Here is a tiny trained network, its code and every weight. The questions are about switching its units off for an input and a class, where a switched-off unit gives its printed mean instead of its output.

import numpy as np


def w(rows, s, z=0):
    codes = np.array(rows[::2]) - 128.0
    scale = np.full(codes.shape[1], s)
    scale[-1] = z or s
    return codes * scale


def f(y):
    return np.maximum(y, 0)


def log_softmax(a):
    a = a - a.max(-1, keepdims=True)
    return a - np.log(np.exp(a).sum(-1, keepdims=True))


def net(x, mask):
    res = np.array(x, float).reshape(1, 6) / 4 @ E
    y = f(res @ A[0][:, :-1].T + A[0][:, -1])
    res = res + np.where(mask, y, B[0][:, -1]) @ B[0][:, :-1]
    return log_softmax(res[-1] @ U[:, :-1].T + U[:, -1])


A, B = {}, {}
E = w([
[43,165,217,152],'x0',
[125,129,126,128],'x1',
[127,128,127,128],'x2',
[48,42,75,160],'x3',
[142,39,226,72],'x4',
[86,169,75,3],'x5',
],0.0056)
A[0] = w([
[85,157,133,73,193],'N0',
[232,130,61,80,161],'N1',
[95,133,107,48,2],'N2',
[112,123,68,46,103],'N3',
[116,135,120,100,208],'N4',
[170,130,162,191,38],'N5',
[81,55,90,136,43],'N6',
[125,103,165,210,141],'N7',
[119,139,105,66,55],'N8',
[24,193,135,36,125],'N9',
[156,16,206,41,41],'N10',
[135,29,177,70,35],'N11',
[63,113,199,125,121],'N12',
[170,194,139,127,73],'N13',
[115,252,2,222,44],'N14',
[151,195,169,137,140],'N15',
[50,105,46,188,112],'N16',
[186,59,49,143,204],'N17',
[131,97,152,165,98],'N18',
[96,36,105,151,119],'N19',
[172,131,67,130,109],'N20',
[222,185,142,112,96],'N21',
[21,244,153,190,134],'N22',
[54,93,76,158,59],'N23',
[79,149,156,149,229],'N24',
[143,116,126,220,62],'N25',
[227,249,185,102,72],'N26',
[73,67,100,119,68],'N27',
[192,156,184,212,82],'N28',
[105,168,96,82,94],'N29',
[117,160,97,152,58],'N30',
[135,95,131,243,111],'N31',
],0.0079,0.004)
B[0] = w([
[141,110,108,190,216],'N0',
[98,55,193,133,229],'N1',
[132,75,53,84,153],'N2',
[147,95,77,148,199],'N3',
[145,146,118,199,202],'N4',
[124,64,71,85,153],'N5',
[65,134,108,65,160],'N6',
[137,108,80,150,202],'N7',
[136,92,80,119,154],'N8',
[127,47,68,122,235],'N9',
[195,179,122,4,198],'N10',
[179,167,123,43,174],'N11',
[124,91,191,94,184],'N12',
[100,154,103,95,159],'N13',
[240,193,147,25,254],'N14',
[89,145,130,156,188],'N15',
[75,184,121,106,213],'N16',
[108,77,212,177,245],'N17',
[130,116,102,117,155],'N18',
[77,177,132,143,192],'N19',
[127,83,166,102,173],'N20',
[71,161,114,129,182],'N21',
[140,64,216,79,246],'N22',
[78,142,105,69,171],'N23',
[135,127,187,194,228],'N24',
[131,78,63,85,172],'N25',
[31,156,94,81,214],'N26',
[82,150,110,95,162],'N27',
[130,68,62,129,190],'N28',
[136,99,86,132,173],'N29',
[155,144,122,86,143],'N30',
[133,83,52,110,210],'N31',
],0.024,0.0046)
U = w([
[137,74,51,146,60],'0',
[182,178,145,77,100],'1',
[2,176,126,108,60],'2',
[120,103,155,143,254],'3',
[111,65,216,133,39],'4',
[113,111,145,147,250],'5',
[134,167,147,217,123],'6',
[175,246,106,235,83],'7',
],0.009,0.0086)

Each question gives the input, the list of numbers given to net, and the class t.
The units are the neurons (one row each of A and B). Each row of codes is followed by its name. A weight is (code - 128) times the scale printed after its matrix; where a second scale follows, it is the last column's (A, B and U).
mask holds one flag per neuron, in row order. A switched-off neuron (its flag False) gives its mean, the last column of its row in B, instead of its output. The means were averaged over made-up inputs and are rounded, as every weight is.
A unit's drop is (log p(t) with every unit on - log p(t) with that unit switched off) / (log p(t) with every unit on - log p(t) with every unit switched off).
The circuit of an input: a set's keep is (log p(t) with only the set's units on - log p(t) with every unit switched off) / (log p(t) with every unit on - log p(t) with every unit switched off). Starting from the 12 units with the biggest drops (on a tie, the unit counted first), units are removed one at a time, each time the one whose removal leaves the highest keep (on an exact tie, the one counted first), for as long as the keep stays at least 0.8.
circuit, biggest first: the units of the circuit, biggest drop first
unit that matters most: the unit with the biggest drop
top k neurons: the k neurons with the biggest drops, biggest first
drop when u is switched off: that unit's drop, to one decimal
input [0,7,-8,7,-5,-8], class 0: unit that matters most	N31
input [1,6,0,3,8,5], class 1: top 2 neurons	N10, N11
input [-5,0,-3,-8,-3,-4], class 2: top 2 neurons	N26, N21
input [7,5,7,-2,5,-7], class 0: circuit, biggest first	N28, N7
input [7,-3,-2,0,-5,8], class 0: top 2 neurons	N9, N17
input [-8,-4,-4,-4,-5,4], class 4: top 2 neurons	N1, N17
input [-8,-6,4,6,-5,-3], class 4: top 2 neurons	N17, N1
input [-5,0,-7,-7,5,-3], class 2: top 4 neurons	N26, N21, N14, N22
input [8,5,7,3,-6,-3], class 4: top 3 neurons	N22, N24, N10
input [-8,5,7,-2,-5,6], class 4: top 4 neurons	N1, N17, N20, N31
input [0,3,-5,6,0,6], class 0: top 3 neurons	N9, N3, N26
input [-1,1,6,-6,-3,-5], class 2: top 3 neurons	N26, N21, N9
input [7,-6,-6,-3,-1,7], class 0: top 2 neurons	N9, N17
input [8,-4,1,-2,-7,-4], class 4: top 3 neurons	N22, N24, N10
input [2,-8,-4,-3,8,-2], class 1: unit that matters most	N10
input [-3,-4,-2,0,-5,0], class 1: top 2 neurons	N14, N9
input [-2,-5,-7,1,-3,-7], class 0: circuit, biggest first	N31, N25
input [-1,-2,3,-4,8,1], class 1: drop when N10 is switched off	0.3
input [6,-4,-4,2,8,-2], class 1: drop when N10 is switched off	0.5
input [-1,2,-2,7,8,-4], class 1: circuit, biggest first	N10
input [-6,3,0,3,7,-8], class 0: drop when N14 is switched off	0.5
